Here is a tiny trained network, its code and every weight. The questions are about switching its units off for an input and a target symbol, where a switched-off unit gives its printed mean instead of its output.

import numpy as np


def w(rows, s, z=0):
    codes = np.array(rows[::2]) - 128.0
    scale = np.full(codes.shape[1], s)
    scale[-1] = z or s
    return codes * scale


def norm(h):
    return h / np.sqrt((h * h).mean(-1, keepdims=True) + 1e-5)


def f(y):
    return y / 2 * (1 + np.tanh(0.7978845608 * (y + 0.044715 * y**3)))


def softmax(a):
    e = np.exp(a - a.max(-1, keepdims=True))
    return e / e.sum(-1, keepdims=True)


def log_softmax(a):
    a = a - a.max(-1, keepdims=True)
    return a - np.log(np.exp(a).sum(-1, keepdims=True))


def net(x, mask):
    ids = ['βγδεζηθλφ'.index(c) for c in x.split()]
    T = len(ids)
    res = E[ids] + P[:T]
    r = norm(res)
    for j in range(3):
        rows = slice(3 * j, 3 * j + 3)
        q, k, v = (r @ M[0][rows].T for M in (Q, K, V))
        z = softmax(np.where(np.tri(T) > 0, q @ k.T / 3**0.5, -1e9)) @ v
        o = O[0][rows]
        res = res + np.where(mask[j], z, o[:, -1]) @ o[:, :-1]
    y = f(norm(res) @ A[0][:, :-1].T + A[0][:, -1])
    res = res + np.where(mask[3:15], y, B[0][:, -1]) @ B[0][:, :-1]
    return log_softmax(norm(res)[-1] @ U[:, :-1].T + U[:, -1])


Q, K, V, O, A, B = {}, {}, {}, {}, {}, {}
E = w([
[130,80,146,88],'β',
[79,98,66,140],'γ',
[135,2,105,111],'δ',
[177,82,110,123],'ε',
[105,186,139,64],'ζ',
[251,104,139,132],'η',
[217,189,60,148],'θ',
[193,78,188,65],'λ',
[136,14,34,211],'φ',
],0.023)
P = w([
[250,52,2,50],'0',
[232,85,64,97],'1',
[214,94,98,127],'2',
[190,104,113,143],'3',
[174,105,129,153],'4',
[170,115,140,170],'5',
[159,118,156,177],'6',
[146,119,174,190],'7',
[146,126,183,200],'8',
[137,121,198,211],'9',
],0.0074)
Q[0] = w([
[9,192,110,110],'h0',
[67,66,169,117],'h0',
[175,153,45,164],'h0',
[81,113,152,137],'h1',
[128,130,115,41],'h1',
[152,159,71,108],'h1',
[88,251,117,105],'h2',
[57,117,71,186],'h2',
[133,199,184,148],'h2',
],0.011)
K[0] = w([
[93,176,20,86],'h0',
[93,80,158,124],'h0',
[158,147,27,159],'h0',
[121,136,89,110],'h1',
[50,118,187,184],'h1',
[175,157,112,48],'h1',
[114,231,141,111],'h2',
[6,160,84,177],'h2',
[163,176,215,157],'h2',
],0.012)
V[0] = w([
[75,168,1,145],'h0',
[194,73,111,213],'h0',
[159,181,142,180],'h0',
[109,117,127,82],'h1',
[152,95,112,120],'h1',
[120,163,94,147],'h1',
[196,135,196,119],'h2',
[124,168,53,167],'h2',
[177,151,141,72],'h2',
],0.01)
O[0] = w([
[105,178,192,254,51],'h0',
[60,69,116,16,252],'h0',
[219,175,104,160,44],'h0',
[183,136,61,40,179],'h1',
[142,150,137,43,242],'h1',
[122,101,95,32,84],'h1',
[186,191,181,41,132],'h2',
[173,217,190,155,111],'h2',
[58,76,185,195,210],'h2',
],0.0075,0.0034)
A[0] = w([
[208,185,235,142,115],'n0',
[109,142,66,178,38],'n1',
[43,125,238,106,48],'n2',
[146,40,210,142,104],'n3',
[120,173,127,118,31],'n4',
[41,142,136,17,179],'n5',
[107,186,138,35,151],'n6',
[105,152,188,235,190],'n7',
[93,179,117,91,74],'n8',
[113,117,100,78,2],'n9',
[63,252,80,67,110],'n10',
[156,164,70,78,217],'n11',
],0.011,0.0098)
B[0] = w([
[193,121,188,124,195],'n0',
[134,144,20,39,128],'n1',
[239,2,38,129,133],'n2',
[125,187,130,85,149],'n3',
[59,152,95,92,115],'n4',
[82,250,101,147,230],'n5',
[150,222,105,149,199],'n6',
[92,145,194,79,193],'n7',
[80,96,76,91,120],'n8',
[96,103,142,122,113],'n9',
[113,189,65,195,168],'n10',
[140,147,118,179,255],'n11',
],0.013,0.008)
U = w([
[123,212,175,186,7],'β',
[61,136,91,185,7],'γ',
[171,150,30,128,227],'δ',
[115,118,252,24,88],'ε',
[162,50,122,191,56],'ζ',
[123,152,126,108,255],'η',
[217,77,161,94,61],'θ',
[159,133,140,164,203],'λ',
[115,61,118,43,2],'φ',
],0.018,0.0078)

Each question gives the input, a string of symbols that net reads in full, and the target symbol t.
The units are the heads (3 rows each of Q, K, V and O) and the neurons (one row each of A and B). Each row of codes is followed by its name. A weight is (code - 128) times the scale printed after its matrix; where a second scale follows, it is the last column's (O, A, B and U).
mask holds one flag per unit, heads first, then neurons. A switched-off unit (its flag False) gives its mean, the last column of its rows in O or B, instead of its output. The means were averaged over made-up inputs and are rounded, as every weight is.
A unit's drop is (log p(t) with every unit on - log p(t) with that unit switched off) / (log p(t) with every unit on - log p(t) with every unit switched off).
The circuit of an input: a set's keep is (log p(t) with only the set's units on - log p(t) with every unit switched off) / (log p(t) with every unit on - log p(t) with every unit switched off). Starting from the 12 units with the biggest drops (on a tie, the unit counted first), units are removed one at a time, each time the one whose removal leaves the highest keep (on an exact tie, the one counted first), for as long as the keep stays at least 0.8.
circuit, biggest first: the units of the circuit, biggest drop first
top k neurons: the k neurons with the biggest drops, biggest first
which heads matter: for each layer, one digit per head in row order, 1 if its drop is at least 0.15 and else 0, layers parted by /
drop of u: that unit's drop, to one decimal
input β η β γ γ, target γ: top 3 neurons -> [n5, n6, n3]
input ζ γ γ η δ, target φ: which heads matter -> 100
input δ η γ γ ζ ζ θ λ δ ε, target δ: circuit, biggest first -> [h0, n7]
input η φ δ θ γ δ η, target θ: top 2 neurons -> [n5, n10]
input γ β γ γ φ, target ζ: which heads matter -> 100
input φ η φ η λ ζ ζ λ θ β, target η: top 3 neurons -> [n5, n10, n2]
input γ ζ φ γ ζ ζ δ β δ ζ, target ε: top 3 neurons -> [n7, n0, n11]
input δ ζ ζ δ ζ η θ φ λ ζ, target ε: top 2 neurons -> [n7, n0]
input ε γ ζ ζ, target β: top neuron -> [n7]
input δ γ ε λ δ θ γ δ λ ζ, target δ: which heads matter -> 000
input λ η η ζ β, target δ: top 4 neurons -> [n5, n7, n0, n6]
input ε δ ζ θ β φ ζ θ, target λ: drop of h0 -> 0.2
input ζ ζ ζ φ λ γ ζ φ ε θ, target λ: drop of n5 -> 0.3
input δ ζ φ, target ζ: drop of n5 -> 0.6
input β ζ ζ ζ, target β: top neuron -> [n10]
